Below are the code and all the weights of a small trained network. Each question names an input and a target symbol and asks about switching units off, where a switched-off unit gives its printed mean instead of its output.

import numpy as np


def w(rows, s, z=0):
    codes = np.array(rows[::2]) - 128.0
    scale = np.full(codes.shape[1], s)
    scale[-1] = z or s
    return codes * scale


def norm(h):
    return h / np.sqrt((h * h).mean(-1, keepdims=True) + 1e-5)


def f(y):
    return y / 2 * (1 + np.tanh(0.7978845608 * (y + 0.044715 * y**3)))


def softmax(a):
    e = np.exp(a - a.max(-1, keepdims=True))
    return e / e.sum(-1, keepdims=True)


def log_softmax(a):
    a = a - a.max(-1, keepdims=True)
    return a - np.log(np.exp(a).sum(-1, keepdims=True))


def net(x, mask):
    ids = ['Φαζθλμπστ'.index(c) for c in x.split()]
    T = len(ids)
    res = E[ids] + P[:T]
    u = 0
    for l in range(3):
        r = norm(res)
        for j in range(3):
            rows = slice(3 * j, 3 * j + 3)
            q, k, v = (r @ M[l][rows].T for M in (Q, K, V))
            z = softmax(np.where(np.tri(T) > 0, q @ k.T / 3**0.5, -1e9)) @ v
            o = O[l][rows]
            res = res + np.where(mask[u + j], z, o[:, -1]) @ o[:, :-1]
        u += 3
        y = f(norm(res) @ A[l][:, :-1].T + A[l][:, -1])
        res = res + np.where(mask[u : u + 4], y, B[l][:, -1]) @ B[l][:, :-1]
        u += 4
    return log_softmax(norm(res)[-1] @ U[:, :-1].T + U[:, -1])


Q, K, V, O, A, B = {}, {}, {}, {}, {}, {}
E = w([
[157,132,166,156,116,130,155],'Φ',
[81,124,151,118,150,129,238],'α',
[84,148,135,144,66,124,145],'ζ',
[129,188,137,144,48,138,121],'θ',
[94,149,202,117,123,92,73],'λ',
[108,170,103,78,150,218,106],'μ',
[111,47,136,101,149,159,73],'π',
[150,138,125,100,27,121,166],'σ',
[81,171,144,253,123,173,110],'τ',
],0.026)
P = w([
[169,152,39,222,73,2,147],'0',
[70,128,177,126,91,158,233],'1',
[53,117,184,112,91,160,206],'2',
[58,113,179,114,88,160,178],'3',
[37,100,198,91,129,169,173],'4',
[68,89,195,47,99,155,154],'5',
[62,77,207,53,114,175,126],'6',
[66,79,197,31,113,149,106],'7',
[58,74,214,36,133,171,76],'8',
[112,86,197,89,135,154,28],'9',
],0.009)
Q[0] = w([
[94,191,254,168,63,93,96],'L0H0',
[105,62,170,132,60,115,92],'L0H0',
[162,71,113,93,51,124,92],'L0H0',
[145,64,55,52,144,192,44],'L0H1',
[137,109,81,187,230,156,128],'L0H1',
[195,97,99,64,59,123,209],'L0H1',
[218,236,25,146,191,13,127],'L0H2',
[67,88,188,111,123,124,115],'L0H2',
[100,52,200,115,116,218,94],'L0H2',
],0.047)
K[0] = w([
[62,139,179,111,179,10,36],'L0H0',
[168,148,102,235,84,64,116],'L0H0',
[165,176,133,167,58,119,171],'L0H0',
[197,101,3,146,110,79,87],'L0H1',
[173,116,54,188,190,145,195],'L0H1',
[166,86,155,38,101,97,138],'L0H1',
[141,169,114,205,111,100,229],'L0H2',
[134,124,139,91,173,112,99],'L0H2',
[115,57,131,116,189,140,61],'L0H2',
],0.044)
V[0] = w([
[108,133,141,106,122,157,131],'L0H0',
[162,107,90,133,111,120,114],'L0H0',
[111,126,164,124,120,75,123],'L0H0',
[113,52,154,115,147,160,172],'L0H1',
[66,103,98,110,57,123,137],'L0H1',
[76,140,137,128,149,194,89],'L0H1',
[97,93,184,121,157,55,41],'L0H2',
[120,2,96,208,108,72,217],'L0H2',
[119,38,30,95,157,224,159],'L0H2',
],0.048)
O[0] = w([
[132,133,139,133,130,91,118,164],'L0H0',
[117,122,133,109,113,159,128,64],'L0H0',
[148,121,89,119,141,119,155,164],'L0H0',
[162,146,161,133,151,78,144,80],'L0H1',
[114,139,102,114,108,91,74,195],'L0H1',
[127,150,125,180,138,131,115,199],'L0H1',
[134,113,92,115,242,93,127,183],'L0H2',
[176,253,114,109,117,136,107,1],'L0H2',
[111,157,227,95,115,167,84,227],'L0H2',
],0.042,0.033)
A[0] = w([
[90,150,48,254,101,187,89,4],'L0N0',
[206,159,72,212,121,159,210,109],'L0N1',
[156,134,143,197,133,193,55,182],'L0N2',
[75,54,239,177,53,135,178,58],'L0N3',
],0.051,0.0042)
B[0] = w([
[13,196,162,169,5,10,149,176],'L0N0',
[25,94,143,136,242,172,199,178],'L0N1',
[80,136,150,54,109,76,204,182],'L0N2',
[75,77,232,200,118,161,23,253],'L0N3',
],0.035,0.049)
Q[1] = w([
[176,97,119,233,66,168,91],'L1H0',
[253,102,99,89,175,172,122],'L1H0',
[145,114,85,118,83,92,170],'L1H0',
[236,138,67,196,58,111,211],'L1H1',
[131,102,116,57,234,137,183],'L1H1',
[196,154,78,70,127,92,39],'L1H1',
[151,124,102,124,45,121,77],'L1H2',
[166,233,100,37,153,113,70],'L1H2',
[200,193,107,206,17,135,184],'L1H2',
],0.042)
K[1] = w([
[156,87,236,126,228,84,121],'L1H0',
[142,193,129,110,182,230,188],'L1H0',
[137,158,146,124,168,75,114],'L1H0',
[165,204,83,204,71,64,156],'L1H1',
[194,118,108,135,202,102,181],'L1H1',
[149,134,83,73,108,191,100],'L1H1',
[155,98,99,143,86,65,103],'L1H2',
[199,192,103,62,97,155,148],'L1H2',
[180,131,113,215,107,3,150],'L1H2',
],0.046)
V[1] = w([
[155,52,126,177,156,154,106],'L1H0',
[75,91,161,29,183,133,48],'L1H0',
[113,116,147,147,63,136,160],'L1H0',
[88,189,76,180,140,95,156],'L1H1',
[97,168,183,186,121,223,186],'L1H1',
[151,189,66,150,42,89,48],'L1H1',
[167,229,110,86,38,119,110],'L1H2',
[123,253,206,198,91,147,138],'L1H2',
[90,130,178,172,180,66,148],'L1H2',
],0.037)
O[1] = w([
[52,143,95,125,99,123,97,96],'L1H0',
[98,155,197,254,113,83,91,147],'L1H0',
[94,153,122,87,116,132,166,235],'L1H0',
[166,210,182,137,174,126,113,81],'L1H1',
[56,166,168,120,87,191,147,168],'L1H1',
[184,147,123,43,109,42,134,4],'L1H1',
[147,13,84,160,195,80,126,53],'L1H2',
[69,99,115,214,185,153,133,214],'L1H2',
[124,183,131,159,149,139,151,222],'L1H2',
],0.026,0.02)
A[1] = w([
[88,44,102,160,25,129,135,70],'L1N0',
[202,104,106,55,67,118,109,94],'L1N1',
[254,183,106,202,145,141,109,3],'L1N2',
[91,32,101,151,194,128,99,111],'L1N3',
],0.056,0.0063)
B[1] = w([
[205,109,182,144,87,229,179,235],'L1N0',
[137,125,209,105,169,64,180,145],'L1N1',
[213,213,169,254,156,159,50,145],'L1N2',
[110,70,114,237,204,140,116,253],'L1N3',
],0.042,0.033)
Q[2] = w([
[139,132,70,13,200,116,145],'L2H0',
[107,127,114,218,127,86,150],'L2H0',
[180,85,154,152,48,56,117],'L2H0',
[26,190,93,130,127,122,137],'L2H1',
[187,171,35,192,87,141,148],'L2H1',
[106,146,140,179,9,81,191],'L2H1',
[164,191,138,19,130,144,226],'L2H2',
[103,77,168,80,253,193,114],'L2H2',
[188,101,115,154,35,108,158],'L2H2',
],0.045)
K[2] = w([
[197,193,19,43,87,97,186],'L2H0',
[95,182,176,182,156,94,72],'L2H0',
[153,90,188,179,100,34,87],'L2H0',
[40,148,136,143,130,191,175],'L2H1',
[116,205,115,211,166,43,140],'L2H1',
[57,159,226,157,92,50,182],'L2H1',
[184,105,2,41,56,163,152],'L2H2',
[127,31,148,52,190,161,90],'L2H2',
[179,198,129,141,105,46,131],'L2H2',
],0.043)
V[2] = w([
[107,217,137,214,55,223,98],'L2H0',
[115,134,255,31,169,119,136],'L2H0',
[55,208,37,77,199,154,100],'L2H0',
[38,185,45,144,113,198,127],'L2H1',
[69,45,159,82,69,127,176],'L2H1',
[149,64,143,124,194,216,235],'L2H1',
[166,236,196,77,29,165,101],'L2H2',
[124,253,117,65,117,90,233],'L2H2',
[230,128,188,131,83,155,221],'L2H2',
],0.033)
O[2] = w([
[176,213,40,124,91,27,141,217],'L2H0',
[38,141,93,125,151,216,189,156],'L2H0',
[177,90,145,178,25,144,216,121],'L2H0',
[108,128,90,83,138,166,1,149],'L2H1',
[137,148,38,70,47,106,157,201],'L2H1',
[114,91,53,192,45,208,138,199],'L2H1',
[210,203,102,18,88,170,147,84],'L2H2',
[231,109,119,41,182,224,48,2],'L2H2',
[219,191,100,117,187,134,176,90],'L2H2',
],0.023,0.029)
A[2] = w([
[236,23,127,86,2,151,157,87],'L2N0',
[68,73,163,179,152,112,26,132],'L2N1',
[176,139,21,21,118,29,33,3],'L2N2',
[166,174,129,74,18,251,96,149],'L2N3',
],0.044,0.0055)
B[2] = w([
[158,158,141,197,52,14,152,154],'L2N0',
[140,99,159,179,72,164,141,255],'L2N1',
[77,90,34,72,105,97,2,156],'L2N2',
[179,110,59,173,126,206,168,178],'L2N3',
],0.048,0.044)
U = w([
[126,135,80,102,163,254,144,145],'Φ',
[175,182,144,150,178,145,69,200],'α',
[104,106,70,65,121,108,41,253],'ζ',
[173,124,57,181,23,103,146,35],'θ',
[92,45,56,181,205,91,146,99],'λ',
[70,54,203,151,70,164,75,94],'μ',
[89,72,173,38,208,153,145,115],'π',
[156,67,164,61,112,73,187,178],'σ',
[13,200,111,125,126,87,165,60],'τ',
],0.0085,0.0034)

Each question gives the input, a string of symbols that net reads in full, and the target symbol t.
The units are the heads (3 rows each of Q, K, V and O) and the neurons (one row each of A and B). Each row of codes is followed by its name. A weight is (code - 128) times the scale printed after its matrix; where a second scale follows, it is the last column's (O, A, B and U).
mask holds one flag per unit, layer by layer, with each layer's heads first. A switched-off unit (its flag False) gives its mean, the last column of its rows in O or B, instead of its output. The means were averaged over made-up inputs and are rounded, as every weight is.
A unit's drop is (log p(t) with every unit on - log p(t) with that unit switched off) / (log p(t) with every unit on - log p(t) with every unit switched off).
The circuit of an input: a set's keep is (log p(t) with only the set's units on - log p(t) with every unit switched off) / (log p(t) with every unit on - log p(t) with every unit switched off). Starting from the 12 units with the biggest drops (on a tie, the unit counted first), units are removed one at a time, each time the one whose removal leaves the highest keep (on an exact tie, the one counted first), for as long as the keep stays at least 0.8.
circuit, biggest first: the units of the circuit, biggest drop first
k most important neurons: the k neurons with the biggest drops, biggest first
heads that matter: for each layer, one digit per head in row order, 1 if its drop is at least 0.15 and else 0, layers parted by /
input μ α θ π, target τ: heads that matter	001 / 000 / 000
input α τ μ π μ, target λ: circuit, biggest first	L1H2; L0H2; L0N1; L0N3
input σ λ τ θ θ, target λ: circuit, biggest first	L0H2
input α τ τ μ μ μ π, target λ: heads that matter	011 / 001 / 000
input τ σ π μ τ θ τ μ θ, target Φ: circuit, biggest first	L0H2; L0N3; L1H0; L2H2
input τ θ π τ μ τ, target Φ: heads that matter	001 / 100 / 001
input τ τ α Φ, target α: 3 most important neurons	L0N0; L0N3; L1N2
input μ μ Φ τ Φ λ π, target τ: heads that matter	001 / 001 / 000
input σ τ θ π α τ τ τ σ Φ, target π: heads that matter	011 / 111 / 100
input Φ π λ, target θ: 2 most important neurons	L0N1; L0N3
input μ τ π μ α, target τ: 2 most important neurons	L1N3; L0N3
input μ τ λ π λ λ τ Φ, target τ: heads that matter	011 / 100 / 000
input θ τ σ τ σ, target σ: heads that matter	011 / 010 / 000
input ζ τ τ π τ μ θ τ τ σ, target σ: 4 most important neurons	L0N3; L0N1; L1N1; L0N0
input τ ζ α π μ, target Φ: heads that matter	001 / 100 / 000
input ζ τ τ, target τ: heads that matter	001 / 000 / 000
input μ θ μ τ μ α π α μ α, target τ: 2 most important neurons	L0N3; L1N3
input π λ μ α μ σ τ λ π τ, target λ: heads that matter	001 / 001 / 000
input θ Φ θ, target θ: heads that matter	011 / 000 / 000
input τ τ τ π α, target Φ: 4 most important neurons	L0N0; L0N2; L0N3; L1N3
input τ μ τ μ π σ μ, target Φ: heads that matter	011 / 100 / 000
input Φ μ μ α λ π τ, target θ: heads that matter	001 / 101 / 110
input ζ λ θ λ π, target σ: heads that matter	011 / 111 / 100
input τ τ τ σ θ Φ Φ, target Φ: 4 most important neurons	L0N1; L0N0; L0N3; L1N3
input τ π τ, target Φ: 3 most important neurons	L0N0; L1N3; L0N3
input τ μ λ θ π λ, target Φ: 3 most important neurons	L0N0; L0N3; L1N3
input σ π σ α, target π: most important neuron	L0N3
input θ α τ μ θ π, target ζ: 2 most important neurons	L1N0; L0N3
